W = [-408, -50, -603, 605, -179, -592, 473, -601, -57, -55, -435, 358, -209]
Give the minimum.
A: -603
The median of all entries is -179
The entry just right of the centre entry -> -601

Questions about the array below. Indices start at 1.
1) What is the entry in row 3 and column 1?
2) What is the entry in row 2 and column 1?
3) What is the entry at row 1, column 2?
4) What is the entry directly below -162?
5) What is the entry directly above 30?
6) What is the entry just left of -409?
7) What is the top-left entry?
8) What is the entry directly below -368?
[[325, -558, -417, -173, 283, -484, 209, 283, 268, -488, -163, 35, 110, 195, -368],
[-319, -448, -409, 308, 52, -424, 27, 274, -49, -349, 219, -97, -18, 198, -306],
[518, -191, -236, -302, 159, -245, 279, 166, 203, -221, -363, 94, -12, 24, -199],
[22, -371, -540, -231, 280, -375, 290, 310, 341, -492, 303, -594, 232, 137, -279],
[695, -74, -133, -394, 132, -74, 236, 44, 206, -84, -451, 347, 30, -169, 21],
[96, -222, -221, -403, 207, -221, 173, 109, 312, -161, 291, -480, 182, -58, -158],
[157, -309, -344, 284, -74, -340, -30, 268, -27, -311, -402, 258, -171, 82, -284],
[-89, 180, 310, 268, -150, 184, -56, -233, -192, 241, 70, 43, 15, 70, 110],
[162, 38, 171, -336, 75, 77, 94, -26, -4, 79, 238, -566, 88, -302, 82],
[-576, -326, -439, 210, 33, -369, 70, 263, 24, -408, 435, -195, 20, 279, -250],
[-2, -290, -294, 326, -194, -222, -149, 190, -162, -305, -252, 558, -174, 74, -149],
[155, 300, 318, -272, 24, 253, -52, -187, 43, 316, 50, -11, 70, -163, 200]]
1) 518
2) -319
3) -558
4) 43
5) 232
6) -448
7) 325
8) -306

[[-467, -312, -380, 293, 102, 368, 138, 389, 561, -600, 267, 312, -139, -120, -592, 430],
[419, 3, 110, -62, -29, -575, -539, 151, -239, -490, 343, -168, -438, 514, -433, 364],
[171, 319, -430, 213, -112, 164, 216, -350, -407, -625, -507, -130, 192, 165, 355, 235],
[365, -531, -29, -116, -438, 486, 332, 265, 394, -36, -207, -532, -126, -70, 53, 555],
[132, -586, -219, -119, -617, -385, 214, 353, 315, 481, 390, -181, -437, 414, 569, 7],
[416, -513, -1, -588, 469, -607, -586, -231, -89, 560, -538, 135, 219, 261, -466, 177],
[-559, -228, 406, -556, 19, 481, -154, -356, -513, -321, 617, 548, -617, 488, 80, 324],
[391, 119, 556, -532, -436, 83, 357, -309, 6, -539, 176, 408, 572, -616, 49, -249]]
Rows and columns are numbered from 1.
Read off the entry directly below 430.
Answer: 364
Read off the entry in the top-left corner.
Answer: -467
The entry just left of 80 is 488
The entry just right of 171 -> 319
The entry just left of 343 is -490
The entry in the top-right corner: 430
Read off the entry in the bottom-right corner.
Answer: -249
Read off the entry in the bottom-left corner.
Answer: 391
Read off the entry just right of -507.
Answer: -130
Read off the entry at row 2, column 2.
Answer: 3
The entry just right of -467 -> -312
Read off the entry at row 1, column 3.
Answer: -380
Read off the top entry of the column that holds the largest entry.
Answer: 267
The entry just left of -436: -532
The entry directly below -507: -207
Read off the entry directly below -62.
Answer: 213
Read off the entry at row 3, column 1.
Answer: 171
Read off the entry directly above 83.
Answer: 481
Read off the entry in row 3 and column 3.
Answer: -430
The entry just right of 486 -> 332
The entry directly below 368 -> -575
The entry at row 2, column 1 is 419
The entry just right of 83 is 357
The entry just right of the largest entry is 548
The entry just right of the smallest entry -> -507
Read off the entry just right of 132.
Answer: -586
The entry just left of the largest entry -> -321
The entry just left of the smallest entry -> -407
Read off the entry just left of -350.
Answer: 216
Read off the entry at row 2, column 3.
Answer: 110
